[[ 11 -26  28  12   8 -21  14 -27  16 -33  31  32  25]
 [ -5   7  35 -50  43  38 -58 -46  38  19  -1  43  43]]
Indices start at 0.
Report the entry in the top-right corner.
Answer: 25
Report the top-left entry.
Answer: 11
The entry in row 0 and column 2: 28
The entry directly above 7: -26
The entry directly below 11 is -5

Read these off the table that follows.
1) The entry just right of -0.021?
2) The entry just right of -0.058?
3) The entry just left of -0.068?
((-0.134, -0.100, 0.019, -0.051, -0.090, -0.034, 0.095, 0.006, 0.140, -0.072, -0.066, -0.025), (-0.004, 0.061, 0.038, 0.072, -0.026, -0.165, -0.038, -0.141, -0.171, -0.031, 0.089, 0.004), (-0.066, 0.087, -0.026, -0.035, -0.053, -0.066, -0.126, 0.068, -0.010, 0.056, 0.038, 0.002), (0.139, 0.076, -0.069, -0.040, 0.047, 0.064, -0.028, 0.027, 0.041, 0.115, -0.095, 0.070), (0.180, -0.019, -0.105, -0.085, -0.074, -0.124, -0.021, -0.054, -0.058, 0.038, 0.059, 0.017), (0.087, 0.051, -0.068, 0.001, -0.106, 0.006, -0.029, -0.046, -0.026, -0.050, 0.042, 0.030), (-0.071, -0.026, -0.014, -0.066, 0.042, -0.119, -0.046, -0.015, 0.056, 0.092, -0.041, 0.075), (-0.018, 0.055, -0.034, -0.069, 0.021, 0.007, -0.106, -0.081, -0.088, 0.185, -0.051, -0.024), (-0.033, -0.030, -0.019, -0.038, -0.073, 0.073, 0.027, 0.052, 0.094, -0.043, -0.059, 0.009))
1) -0.054
2) 0.038
3) 0.051

[[  5 -29  -1 -36   3 -34 -67]
 [ 34 -37   0 -12  13 -26  -9]
 [ 48 -49  18 -28  23 -42 -14]
 [  0   1  -9   5  -1   4  -3]
 [ 19 -12   3 -11  12 -13 -16]]
Counting starts at 0.
Which number is the minimum?
A: -67
The entry at row 1, column 0: 34
Which number is the top-left entry?
A: 5
The entry just right of the centre entry -> 23
Which number is the entry in the bottom-left corner?
A: 19
The entry at row 2, column 0 is 48
Which number is the entry just left of -11?
A: 3
The bottom-right entry -> -16
Which number is the entry just right of -11?
A: 12
The entry directly below the largest entry -> 0
Which number is the entry at row 2, column 2?
A: 18

Questions about the table below. Indices start at 0.
1) The entry in row 0 and column 2?
2) The entry directly above the smallest entry?
3) The bottom-right entry?
4) The entry in the top-left corner?
5) The entry directly below -26.10?
6) The entry directly below -175.46?
7) The entry at row 0, column 1?
8) The entry just right of -35.85?
-175.46,-35.76,1.70,-138.84,-58.33,-167.15,76.22,107.11
229.02,-147.70,-11.21,-143.44,-137.04,-65.96,-153.62,25.77
174.59,-50.77,-181.68,-263.29,-157.68,124.07,-26.10,12.40
73.16,44.90,-15.00,6.77,-90.00,-155.37,-13.40,-60.85
-35.57,-89.06,-155.88,-96.44,-88.25,-83.03,64.53,-16.62
38.20,-35.85,-120.57,-95.89,49.73,-58.83,57.00,55.44
1) 1.70
2) -143.44
3) 55.44
4) -175.46
5) -13.40
6) 229.02
7) -35.76
8) -120.57

[[-0.038 -0.111 -0.227  0.111 -0.015 -0.082  0.020  0.001 -0.032 -0.021
  -0.075 -0.050]
 [-0.038  0.014 -0.007 -0.004 -0.094 -0.147 -0.043 -0.020 -0.011 -0.021
   0.091 -0.231]
 [ 0.017 -0.061  0.018  0.168 -0.094 -0.147 -0.040 -0.098  0.057 -0.021
  -0.075 -0.037]
 [-0.038 -0.009 -0.053 -0.111 -0.094 -0.163 -0.040 -0.098 -0.011 -0.179
  -0.258  0.039]
 [-0.038 -0.016  0.081 -0.067 -0.076  0.033 -0.040 -0.098  0.052  0.053
   0.070 -0.037]
 [-0.007  0.073 -0.007 -0.111 -0.094 -0.250 -0.040 -0.144 -0.084 -0.021
  -0.075 -0.037]
 [-0.038 -0.024  0.153 -0.111 -0.128 -0.003 -0.226 -0.098 -0.045 -0.021
  -0.059 -0.037]
 [-0.038  0.014  0.047 -0.200 -0.202 -0.063 -0.124 -0.098 -0.011  0.012
  -0.075 -0.037]
 [-0.038  0.014  0.042  0.131 -0.189 -0.147 -0.110 -0.023 -0.011 -0.040
  -0.075 -0.100]
 [-0.053  0.014 -0.123 -0.125 -0.094 -0.147 -0.040 -0.098 -0.087 -0.200
  -0.225 -0.034]
 [-0.024  0.014 -0.049 -0.111 -0.130 -0.147  0.094 -0.098  0.048 -0.021
  -0.085 -0.037]
 [-0.102  0.062 -0.187 -0.111 -0.094 -0.149 -0.040 -0.027  0.081  0.026
  -0.075 -0.037]]
Read off the 3rd smallest entry.
Answer: -0.231
The entry just left of the largest entry -> 0.018
Read off the entry just left of -0.123.
Answer: 0.014
Read off the second largest entry.
Answer: 0.153
Read off the entry just left of 0.042.
Answer: 0.014
Read off the entry just right of -0.032.
Answer: -0.021
The minimum is -0.258
Read off the entry just right of the largest entry.
Answer: -0.094
The entry just right of the smallest entry: 0.039
The first entry in reading order is -0.038
The entry just left of 0.091: -0.021

M = [  8 -68  12  -5  -3   8 -31]
The entry just right of the largest entry -> -5
Which number is the entry just right of the centre entry? -3

[[-0.045, -0.036, -0.052, -0.063, 0.028, -0.002, 0.014, -0.030, 0.032, -0.043, -0.024, 0.081, -0.049], [-0.037, -0.030, -0.042, -0.054, 0.020, -0.002, 0.010, -0.025, 0.024, -0.035, -0.020, 0.063, -0.039], [0.064, 0.027, 0.104, 0.139, -0.082, 0.020, -0.142, 0.013, -0.178, 0.044, -0.024, -0.011, 0.097], [-0.037, 0.045, -0.052, 0.115, 0.121, -0.074, 0.154, 0.013, 0.203, -0.005, 0.018, -0.267, -0.112], [0.033, 0.043, 0.055, 0.156, -0.005, -0.019, -0.031, 0.018, -0.036, 0.034, -0.006, -0.136, 0.023], [0.022, 0.048, 0.043, 0.179, 0.024, -0.029, -0.005, 0.017, 0.002, 0.028, -0.007, -0.166, -0.001], [-0.001, 0.054, 0.014, 0.203, 0.077, -0.048, 0.049, 0.014, 0.078, 0.016, -0.008, -0.215, -0.049], [-0.034, -0.036, -0.031, -0.041, 0.011, 0.009, -0.024, -0.031, -0.013, -0.037, -0.034, 0.108, -0.027], [-0.051, -0.030, -0.062, -0.057, 0.046, -0.012, 0.043, -0.027, 0.067, -0.043, -0.017, 0.041, -0.065], [0.047, 0.036, 0.076, 0.151, -0.038, -0.003, -0.079, 0.016, -0.096, 0.039, -0.013, -0.084, 0.055], [0.063, 0.028, 0.101, 0.140, -0.078, 0.018, -0.136, 0.013, -0.170, 0.044, -0.022, -0.020, 0.093], [0.041, 0.040, 0.067, 0.156, -0.022, -0.010, -0.057, 0.017, -0.069, 0.037, -0.010, -0.109, 0.040], [-0.035, 0.049, -0.041, 0.155, 0.127, -0.072, 0.136, 0.011, 0.187, -0.004, 0.007, -0.262, -0.108], [-0.039, -0.032, -0.043, -0.052, 0.022, 0.000, 0.005, -0.028, 0.020, -0.038, -0.024, 0.075, -0.041], [-0.041, -0.035, -0.046, -0.060, 0.022, 0.000, 0.007, -0.029, 0.022, -0.039, -0.024, 0.081, -0.042], [0.025, 0.048, 0.046, 0.175, 0.017, -0.028, -0.009, 0.018, -0.005, 0.031, -0.005, -0.165, 0.004]]
Which number is the entry just left of the smallest entry? 0.018
The entry just left of 0.039: -0.096
The entry just right of 0.175 is 0.017
Which number is the entry just right of -0.009? 0.018
Which number is the smallest entry? -0.267
Which number is the entry just right of the smallest entry? -0.112
